Each row is followed by its class.
[  -1    6  -51  -79 -469  228    8  458 -263 -570 -170 -206 -126  -57
   80   37 -109   20 -167 -101 -201   99  480 -381  -42 -293   50  327
 -840   80   -3 -152 -305 -119  332  440]
H
[ 113   75    6   97   77   92  -34 -140 -133  128   59  -45 -165  -36
   42 -153 -152  -23   36  -10   47  -58  205  -15   34    8   77   54
  -91  192  -38   80   43   44  -58   77]
U
[ 388 -125 -192   48 -157  -61 -117   -7  147   92  -65  -89  -91  205
   -4   23 -139 -104   67   86  142  155 -218    0  132  182  -71   97
  -46  308  214  -33   92 -123   -2   76]
J
[ 103  404  220  354  565  316  341  -85 -503  300  283   62   95 -544
  199 -318   59   80 -187  -58 -464  220  471  151 -228 -106   24   -2
 -270  162  -31 -238 -336  379  509 -125]
B
[-132 -100  136 -199  265  390  270   74 -127  125   57  -90  114 -198
  171 -182  107   74 -176  135  125  -67   67  201  142  -19 -396  133
  114  148 -363   27 -132   29  233 -296]
Q
[  98   50  -69   -6   32   82   17 -100  -94  200   79  -45  -13  -45
   37 -222  -69    2  -25  -17  141  -74   74   17   67   89   35   44
   21  148  -48   35   31   98  -69   36]
Y
[  25  181  -14 -120  -11  -14  -34  -16  -29 -248    4    6  108   -5
  -12 -102  -99   88   56   54  219 -130  -79 -405  -44 -163  247   40
   99    5  -48   54  -29   -4  -63  294]
U
[-439  129 -271 -311  103 -240   -9  409 -277  445   76 -524 -222 -425
  -21 -548  113 -122 -310  -94  285 -505 -135   -6   -7   37  231 -150
   94  -94  415 -156  -98  372 -361  -72]
U
[  79  104  -53   11    1   -1   23   -2 -176  100   42 -165 -258  -45
  130 -175 -175  -50  -35  -85    7 -107  194  122    0  -19  150  114
 -159  195   45   16  -78   56  -11  -37]
H
[   4  -46 -344  -39 -394   84 -223  111  341 -180 -103 -134   -6    8
   93  181  136 -140   18   -4  -80  193 -165  -65 -143    3 -195  189
 -271  -44 -159 -217   12 -136  259 -111]
F
[ 219  492 -188  137  363  149    9 -104  -23 -202 -123  -56 -288  -70
  207 -150   22 -244   93  192 -206   33 -128 -287 -205 -131  168  207
  -99  249  355  -50  -91   54   66   86]
J
[ -28   61  -39   56  332  430  260   60  -18 -118  -15  -29  -89  -84
  -63  295  -75   10  132   -2   72 -132  -29 -216    9  -92  -87   38
  159   -7   -4  -83  -15  -96   69  -45]
J
[   9    5  178 -130 -224   75 -171   93 -106  -87 -189  112  161  -31
   69  -47  -57  -23  -88   63  -87  119  -48 -431   46 -108  -70   16
   29 -143   50   64   48 -106   43  335]
T
[-116   31   66 -164 -189 -103 -144  140  120 -123  -54 -142   65   36
   38  -63  224  -74   18  107  -55  156 -206 -174   -6  -96   27  148
   55    2  111   70  -37  -53   52  282]
H
[ 171  321  130  114  899  -55  487 -483  202 -536  414 -360  251 -165
 -287  268  125 -172  304   42 -128 -428  419  213 -404   -1  271 -206
  217  198  -14 -118  -66   60  195 -627]
B
[ -56  132  -69  -73   79   60   94  -31   -9   14    4 -203 -295  -22
   90 -127   -9  -31   -6  -20    0    3  140  204  -64  -42  176  156
 -189  224   75   -9 -120  -12  108 -101]
J
[ -70   84  -28   22 -169 -108 -272  206 -171  -43 -159   44  -84    9
   31  -59 -108   16  -80   77  -29   13 -145 -218   66 -223  115   48
  -51 -173  116   16 -110  -60  -80  371]
H
[  72  147  166   14 -238  -98 -332  -19  -13 -293  -65   19  238  223
  -67   75  -20  -63   21  192  -38  -37 -173 -235   42  -79  -45  135
   29  -68  -53  108  -87  -19   57  432]
J
[  20 -194   96  -64  -22 -112 -180  134   51 -190 -192   21   93   18
  -38  -69  -64    0    4  198    7  -39 -265  -99    2 -177  -17  -72
  -17 -114   90  -98  -79 -213  -81  108]
H
[ 161  309  213  217   75  484 -197  -56 -331  168   40  -22   34    1
  290  247   12 -166 -157 -134 -605  196  204 -264    4 -210 -386  244
 -249   14 -147   65 -142   82  488  133]
V
[ 218    9 -136  -45 -339 -227 -358   76   16 -168  -74  -19   87  -54
 -131  -69 -180  -69  168   34  291 -109 -124 -417  -92  -14  186    0
  116  -20  142   81  135 -115 -263  250]
V
[ 146  -94 -374  122 -200 -243 -222  434  354  350 -126  110 -308 -358
  194 -379  313 -227  -45 -103 -418  490 -360 -272 -166  255 -163  -45
  -83  105  730 -317   34  326 -136  135]
Z
[  38  -35   90  -50 -117 -308 -167  199  -33  -50  -33  -66   71  -57
  -12 -161   -1  -79   23   95  113 -128 -319 -165  -33   -7   38  -86
   61 -108  237  -49  -48   83  -82  218]
Q
[ 125  177  -12   85   79   29 -130 -114  -55  369   11 -107  -92 -230
  148 -309  -22  -28 -244   93 -283   39  -23   72  105  131    2  -39
  -17  -33  -97 -203  -89  248   60  -53]
J
[ 189  146  -54   48  -55   99 -104  -45 -280  176   -4 -124 -197 -137
   75 -225 -135  -63  -37  -95   34  -88  138 -141   -5  -53   65   53
 -244  100  141  -17  -30   69    9   37]
U
[ 180  109   20  139   12  169   16 -132 -225  120   36  -60 -113  -53
   28  -97 -156  -31  100  -57   87  -16  106 -136  -34  -31   96  108
  -79  204   95   42   12   18  -14  119]
T
[ 108  246  -77  -21  -23  178   21  -92 -312  210   65 -128 -209 -193
  163 -194 -145  -87  -12 -128   72  -58  229 -175   22  -51  188  106
 -168  144  153    2  -15   90   23  157]
V
[-157  206  196 -145   23   65 -179   14 -330 -264   -1 -240  243  113
 -127  179  -50   -7 -106  165   37 -195  106 -388   40 -346  152   60
   23  -42 -202  157  -57 -207   38  397]
G
[ 168  141   41    1   15   95  -32  -88 -136  133   19  -46  -58 -166
   32 -151 -172  -11   55 -118   24  -47   98  -86  -10   20  173  -19
  -45  107  100 -100  -13   81   -8   84]
V
[ 238  315 -265  261  142 -126 -259   18   58  590  152 -204 -290 -418
  354 -629 -221 -250  -71 -146 -201  -93 -291 -101 -267    0  209    8
  183  169   99 -239   35  386 -282 -115]
G
[-120   54  -11   95   74  267  -24   84  -69  216  -93  116   34  -33
  309 -212 -101  182 -388  135 -250  116   95   31  294   -3 -302  -10
  178  -91 -661 -243  -70   96   82   -6]
Z
[-334 -338 -191 -147 -244  266  161  244  123   38  -69   60   30  -57
 -101   24  359  191 -261  -58  -80  131   54  323  116   50 -431   18
 -207 -265 -217 -228 -146  -77  259 -393]
Q
[-185  129 -269   64  586 -276 -160   68  -49   68  271 -631  -91   35
   11 -301  -67 -144 -250  312 -162 -419  247  101 -143 -158  148   92
   23  490 -123  -42 -265   71  -92   -3]
B
[  79  -68   25  -33 -189 -205 -284  212   81 -145 -152   37  205   51
 -112 -147   52   15   83  164   81   -1 -280 -252   -8  -20  -61  -23
  106   49  126  -61  -19   72 -106  184]
W
[ 109   84   32 -195 -128 -206 -142  -94   91 -200   40  118  124 -115
  154 -191  -17   31  -51  146   89  -91  -45 -170   34   83  105    6
   62  -37 -185  -13 -104   39 -113  214]
W
[  13  101  -20  -18   43  155  -15  -33 -233  127  -13 -154 -187 -135
   85 -202 -161  -11  -48  -22   35 -108  232  -19    8 -128   88   98
 -194  168  -37  -52  -79   13   48   11]
F
[ 269  -21  423  460  385  265  128 -219 -264 -168  355 -140  384  141
 -121  197  -95  129   96   53 -259   13  430 -311  -57 -116    3  -34
  -97  308 -487 -131   -5  -79  133  301]
B
[ -44   -2  415  137 -154  400    5  156 -488  295  -46  138   15 -102
  253  -18  225   62 -213 -148 -294  443  297  265  115   72 -461  172
 -497  -29 -251   53 -139  101  415   32]
F
[ -48  220  -29  -46  171  117   44 -130 -220  202   21 -178 -108  -99
   23 -168 -139  -63  -71  -52   25 -199  194   -9   65    8  148   26
   65   37   60  120  -65  123  -55   37]
H
[ 148  103   -8   45   53  124   51 -126  -78  128   50  -31 -149 -114
   21 -118  -28  -27  103  -81   17   46  132  -38  -30   30  144   83
   -7  228  152   22   45   70    3  -11]
Q
[ 119   43  188   -4 -113   40  -17   36    2 -237  -14   22  151   91
   41  169  -22   84   13  -38  -74  -48 -158 -268  -16  -57   93   63
   67 -156  -62 -109  -96  -34   82  194]
T
[  37  -47 -126  124 -144  135  -22   19   37 -112  148   56  223 -142
 -103   84  102  133  -25  -21 -320  126  141  -95 -223   68 -334   -6
 -418   79 -303 -247 -268  200  471    3]
H
[-286  -74   80  -16  -75  160    8  505 -518   10 -284   52  -57  247
   74  -17   28  217 -262   60   32  102  218  -94  366 -107  -85   11
 -268   12    8 -102 -101   28   18  315]
W
[ 448 -318  127  522  264 -302   25  -90 -195  139  488    5  147  129
 -156 -362  149  208  145  255   48   83   79  157  -72  303 -110 -100
 -213  867 -299 -175   75  287 -293   68]
V
[ -95  -50   -4 -180   29 -248  -79   56  222 -288  -37   97  138   98
   64   18   79   62   -5  206   80   62 -238   -1  -11  -82   34    9
  140  -20  -96   92 -100  -62  -60  160]
V
[  97   28   56 -112 -242   23 -181  201 -184   79  -18  -47  181 -270
  -85 -220  -13  -32  -58  -90  125  -99  -44 -277  -40   42  -19    7
 -159  -81  202   -7  -47  189   80  138]
U
[ 115 -132   14  212  218  246   51  -59 -108  196  -17  130  223  -46
 -249  266  148  127   80   68 -155  220 -109  236  -92    9 -177 -166
  -80  182   92 -372   51    2  304 -370]
Y
[ 167  135   10   57 -157  147    1 -130 -119   69   13  -97 -170  -70
   88 -192  -91   23   41 -152  -33   28  259   98  -61   82  114  157
 -201  214  -45  -82  -63   83   92  -75]
T
[  44  222  -12  -71   -8  123   55 -108 -203   52  -12  -48  -91  -59
    0  -26  -93   47   64 -145  105  -79   69  -29  -65  -34  183   48
 -102   53   91   53  -40   68   79   -8]
B
[-189  -49   56    8  283   62   79  207  113 -329 -199 -113  107  376
 -117  290   65  163 -106  272  -29  -55 -128  353  130  -21  -47   15
  242  -52 -406 -113  -69 -253   47 -208]
G
[ 128  431  138  227  362  -11 -188 -410  255 -713 -157  -93   84  528
 -113  608   88 -246  182  194 -360  -41  -77 -238   -1 -187  444  165
  114 -124   51  276   71 -124 -214  406]
Y
[-316  358  144  -83  359  205  324  151 -217  -40  176   30  293 -222
  124  -26  143  170 -332  113  -63  131   -9  169  -10 -194 -147  -23
   83 -125 -508 -160 -236    8  507 -125]
J
[ -44   49  -71  -13  -63 -148 -150   63  461   79   95 -205  -38 -385
  388 -540  326 -224  -75  153 -370  434 -353  152 -314   11 -100  166
 -287  249   30 -348 -264  233  185  128]
J
[-190   28   79 -104  212  -65  -17   56   41 -214  -67  -35  141  -44
 -107   51  -63  125   84  201   56 -149 -234 -229 -119 -202  134 -106
  162  -13  -52 -162 -158  -17    3  251]
F
[  11 -134   20  259  -69  -91 -328  187    3   71   21  235  163  229
   84  102  170   37 -138  109 -251  131 -259  -26   95   18 -571  -15
    9  -81 -251  -18 -110  126   64   91]
Z
[  14  119   67  163   60   52 -126   75 -332  330  184 -183  157 -207
 -241  -14 -259   -5 -129 -178 -180 -269  211    1   67  -16 -105 -293
  -24   85  -98 -372  -31  338   75    4]
G
[  95   25  274  -18 -348   54 -357  122  -77 -348 -219  152  241  224
  -33  283   -2  -38    3    2 -164  110   43 -230   99  -84 -120  115
  -98 -299    7  115  -67 -211  168  361]
V
[  11  113   59  -21 -182 -196 -424  103   38 -302 -193   20   48  229
   43   94 -167 -115 -151  137 -276  -32   19 -304   84 -228   37   70
   12  -88   12   61  -64 -131  -25  407]
Z
[ 105  269   14   16   76  204   28  -72 -227  137  -18  -49 -196 -149
  180 -183  -96  -19  -28 -104  -57   83  160  -66  -55  -83  138  107
 -206  152   91  -24  -69   56  165   49]
U
[ 197   -7  -51   28   -4  160   55 -180  -45  140  -29  -60 -148 -111
   79 -260 -103  -14   84  -59  137  -81   96   40   -4   85   75   95
    7  143   85   -5   -7   67 -106 -160]
T
[ -75   99 -119   -8  262  -67  277   95  291   17  130 -355 -297 -490
  220 -352   33 -189   33   34 -273  -51  210  230 -294   35  250   86
  -60  310  182 -384 -177  286  131 -238]
W
[ -37   53   91  205  370  104   35 -211 -118 -340   17 -187  -71  260
 -233  507 -216   47   24  186 -247 -242  331   77   98 -131  144  -95
 -161  134 -302 -143  -48 -136   10  134]
V
[ -91  179  221  154  263  242  126  192 -411 -348  -97   64   64  201
 -108  501  -37  203  -18   95   16   38  126  231   46 -200  -37   51
 -294   54 -332  -81 -174 -223  366  -55]
W
[ -18  150 -147  176   32  -45 -264  -88 -189  -21  369 -238  128  -72
  -32 -145   82 -215  -53   27   26 -290  223   32 -121 -168 -155  155
 -365  128 -158   72 -208  151  103   38]
V
[ -89  241  -82 -165   -2  -72 -286  158 -275  -27 -165 -119 -130 -103
   36 -125 -114  -80  -45   75   61 -164  -80 -541  -60 -319  230   18
  -23   52  330   59  -57  -20  -89  336]
Z
[ -58  144  -14  -49  540  286  318  -88 -121   92   23   87  -30 -209
  268  -79   78  111 -368  129 -485  141  312   10   72 -102 -168  -52
   28  -16 -245 -101 -221   34  308 -251]
H
[ 252  141 -272  527   99  -45 -415  103  -56   61   42    7   -6 -141
  125 -102 -326 -171   18   37 -185 -128  -75 -428 -188 -173    4   25
  218 -142   40 -198 -129    4 -281  299]
V
[  40  -39 -113   40   16 -336 -214 -103  135    1  194 -445  112  -21
  -63 -411  146  -74 -246  252 -203 -186  155    0   -4  120  183  -18
   32  241 -244 -185    6  177 -267  -22]
Q
[ 215  -73 -137   95  136   79  119  156  237   66  -50   73  -25 -127
  203 -109  133  -13   58   29 -195  330 -149   -5 -134  170 -202   38
   99  199  156 -237  -24   70  143 -161]
B
[ -78    1  -22   -2  382  421  210  198 -307  239   34   63  210 -184
  196 -124   17  225 -247  102  101   57   39 -104   40  -11 -165   49
  193  103 -348  -97  -91   -5  183 -183]
Q
[ -31  111  -31   11  317  311  123   13   43 -169   35 -112  -84 -116
   82  113  -49   56  -14   62  -99  -80   -4   69  -51  -76  -67  112
  -74  182 -340 -204 -182  -37  104  -42]
V
[ -85  -29  210  -89 -105  -26 -153  103 -175    9 -171   57  116  129
   -8   43  -41   14 -129  102  -64   67   60 -159  208 -140  -58  -22
  173  -61   -9  145   86  -89  -95  190]
W
[ 165  434  -89   92  511  -86 -112 -495   14 -308  239  -45  135 -158
  234 -261 -163 -157  -84  406 -148 -311  325 -248 -129  -65  144   58
  106  118 -346   82 -281  112   -7  210]
J
[-108   -2  -11   58  655   62   58  108  440  430  186 -177   -8 -487
  463 -497  207 -190 -283  222 -637  241   58  306 -136   35 -309  159
  416  330 -202  -56 -137  390  144 -396]
B
[-224 -154  147   75  -52 -190 -265  529 -269  303    6 -116   50   40
  -64  -46  -74  156 -378   22 -131   56  -64  124  272  -49 -173 -185
  138  -74 -354 -196   40 -105 -141  109]
H
[ 161  260   73  -34  100  291   88 -208 -210   70   21 -153 -140 -107
   83   -7 -146  -75   81  -68  -15  -61  128 -100  -83  -44  157  148
 -152  220   41   67  -56   20  153   91]
G
[  88   88  -32   33  -66   77  -70  -87  -65   73  -11 -137  -87    2
  -81   10  -55  -58   96  -90   87  -78   64   94   18   98   21   23
  -55   82   49  -35   15   25   44  -60]
Q
[-114  145   88  -84  -39   89 -154  120 -270 -131 -190   14  -87   14
   35   33 -118  144  -55   72 -128   41  153 -243   51 -309  182   46
 -154   -7   25  -64 -162  -67  146  321]
V
[ -44  143   90 -123  -73 -111 -189  146   -4 -380 -208 -116   80  212
  -41  134  -52  -55  -12  210  -13   37 -238 -184  -27 -247  127  120
  -24  -24   79   59  -64 -300   79  377]
B
[  91  122  -47  -16   27  156  -48  -22 -215  179  -17 -136 -211  -66
  111 -162 -150  -51  -31  -98   18  -40  229  -68   41  -47  147  107
 -101  233  122   -8    3    8   16   19]
Q
[-114   54 -344 -113  450 -213   45  242  225 -156  132 -303 -246 -192
  461 -284  219 -353 -297  327 -265   10  -91   50 -135 -149 -122  254
 -273  269  128   49 -319   60   77   16]
H
